Rows and roughly how far along a hidden order each lies, from 0 to 30
In the rows, zero is written as 128.
[112 146 145 137 144 158 180 128 107 136  91 130 130 122 121  20 121 108] : 15
[110 124 140 146 110 141 127 130  79 124 116 193 136 125 107  79 116 152] : 8
[110 127 139 130 108 155 162 129  57 122 114 188 146 125 101  62 115 165] : 30
[103 114 132 164 103 136  74 129  82 122 111 184 135 128  97  67 119 160] : 26
[112 133 151 122 131 142 179 134  69 124 121 188 139 125 121  67 116 122] : 13
[112 125 137 146 110 149 114 127  86 127 106 175 133 124 102  66 115 158] : 7
[110 134 154 132 136 135 172 133  89 127 121 185 131 125 129  80 116 111] : 14
[103 124 139 163 120 139  94 127 111 130 102 170 123 125 111  61 118 133] : 2
[103 128 137 170 131 141 111 132  79 126  99 153 138 127 113  15 115 120] : 2
[102 131 136 174 137 141  98 128 112 134  88 133 124 125 114  10 115 104] : 20
[106 123 147 131 117 134 143 135  67 118 126 201 143 127 118  85 116 139] : 10
[115 128 138 132 114 155 171 131  46 120 111 176 151 126  96  43 113 154] : 30
[110 131 156 137 132 128 130 130 122 132 109 204 116 124 133 101 119 106] : 17
[ 99 121 134 180 123 131  67 131  97 127 101 159 127 128 109  43 118 124] : 23
[ 99 115 136 176 114 125  54 130 108 125 108 177 126 128 109  62 120 134] : 23
[113 137 145 131 134 152 183 131  64 127 110 167 141 124 114  41 114 128] : 12
[101 128 120 189 123 164  84 125  76 132  72 112 136 125  90   1 112 134] : 24
[102 121 146 156 123 123  96 133 102 126 116 182 125 127 118  80 119 119] : 0
[104 125 139 158 127 136 101 130 102 129 103 159 128 126 115  59 117 123] : 1
[105 118 139 156 112 131  86 130  95 125 108 188 129 127 111  81 117 142] : 4
[108 110 149 142 100 113  94 135  88 116 137 232 132 129 119 142 122 154] : 7
[102 135 146 149 149 133 145 135  91 129 112 150 132 127 128  38 116  88] : 17
[103 134 133 154 140 151 130 129  90 132  82 144 134 125 109   1 115 114] : 0
[106 114 131 159 102 143  85 129  78 122 107 176 135 126  94  68 117 169] : 27
[101 119 163 132 132  95 121 140 104 120 143 228 124 130 151 150 123  97] : 17
[ 97 113 139 174 115 119  46 132  89 124 113 195 126 129 113  80 121 133] : 23
[112 123 148 129 112 132 139 132  80 123 128 209 135 126 117 120 119 150] : 10
[ 99 124 138 178 126 132  71 128 111 132 101 161 121 127 112  50 118 120] : 22
[120 126 144 124 100 144 152 128  69 123 120 201 139 124 104 100 117 172] : 30
[ 95 122 142 175 131 128  74 131 116 129 103 158 125 128 115  41 119 109] : 21
[ 97 124 143 172 140 126  99 135  98 127 106 162 131 129 125  23 117  92] : 20
[109 105 155 126  89 102  81 134 106 118 156 255 122 128 124 201 125 171] : 8
[109 116 140 157 113 128  98 134  71 120 119 197 139 129 109  74 118 139] : 5
[109 122 140 146 117 140 135 134  61 120 115 195 145 128 107  46 117 143] : 8

[152 132 120 117 108 178 139 131  56  46 142 136 103 104 133 163 162 153
 134 134 126] : 17
[118 117 119 118 161 123 119  94  63 157 118  87 102 140 195 171 148 138
 127 131 164] : 11
[117 131 144 154 150 186 126 124 167 160 101 115 100 145 157 117  90  89
 129 143  94] : 23
[152 145 125 118 116 219 133 148  90 179 169 170 132  96 138  83 180 146
 124 139  56] : 11
[118 118 143 128 125  49 100 136 136  73 104 134 150 148 168 157 156 124
 140 137 105] : 4
[142 147 132 117  91 113 146 110  51 101 170 159 151 130 164 126 156 161
 120 131  95] : 1
[153 149 142 145 118 225 129 107  90  99 199 143 115  89  74 131 146 105
 108 142 143] : 30
[144 132 135 159 115 109 105 122 169 140 128  87  83 140 137  77  98 147
 141 150 153] : 27
[145 139 133 129 159 139 108 116  89 186 138 125  75  83 168 132  98  94
 133 145 158] : 29
[145 137 128 160 136  94 111 110 154 155 124  85  64 132 160  92  96 128
 140 149 152] : 28
[123  96 123 147 110  70 111 147 154 187 168 155 129 145 176  89 119 102
 132 145 122] : 2
[152 122 111 125 142 191 144 147 139 128 194 166  87 118  90 137 171 130
 116 122 101] : 13
[123 141 147 137 103  55  94 146  81  63 115 159 146 133 169 144 132 150
 137 132 102] : 3
[ 97 133 137 139 162 113 141 148 225  82  83  96 133 162 111 129  55  95
 143 101  96] : 25
[131 107 119 158 146 201 142 141 110 169 184 114 113 109 141 160 133 113
 107 121 143] : 17
[148 144 137 133 135 211 116 113  96 125 182 143 121  79  69 153 123  91
 113 140 158] : 30
[144 148 150 174 140 168 117 154  98 102 118 116 141 128 139  62  83 146
 128 126  82] : 27
[135 127 105  82 141 148 100  94 147 173 174 159 139 135 134 169 133 109
 123 124 157] : 0
[144 129 125  73  96 165 124  93  92 169 167 163 152 129 129 150 155 110
 123 119 125] : 0
[152 146 117 123 104 168 145 123  74  52 109 150 110  97 113 156 155 154
 135 143 118] : 19
[133 100 115 154 116  76  98 147 145 192 179 150 121 133 180  93 124 105
 128 155 123] : 2
[145 128 109  86 134 168  94  85 110 184 189 173 142 136 133 169 148 104
 121 130 146] : 0
[154 137 141 126 153 162 108 115  83 178 160 133  82  82 153 126 105  91
 128 148 150] : 30
[152 140 139 137 152 201 100 118  70 157 177 133 101  79 118 156 112  92
 120 144 147] : 30
[156 121 124 119 118 196 123 116  40  68 184 127  82 104 175 157 163 152
 136 141 138] : 15
[142 144 131 140 156 105 111 109 110 191 138 121  61 107 167 117  91 102
 139 146 154] : 29
[132 138 123 154 162  68 127 106 160 159 125  97  65 121 150 100  83 120
 140 132 163] : 28
[156 148 142 154 129 243 108 112  66 123 202 140 116  77  84 146 141  91
 111 149 143] : 30
[123 102 142 140  90  96 131 152 130 185 170 140 127 146 130  98 129 119
 138 144 111] : 4
[140 111 114 137 145 197 148 141 116 131 189 130 103 112 113 164 147 127
 110 119 126] : 16
[156 145 142 133 141 221 105 116  66 139 221 137 112  76  96 157 126  97
 118 149 146] : 30
[131 148 148 155 137 160 123 153 155  82 112 101 141 137 128  76  58 134
 133 123  77] : 27
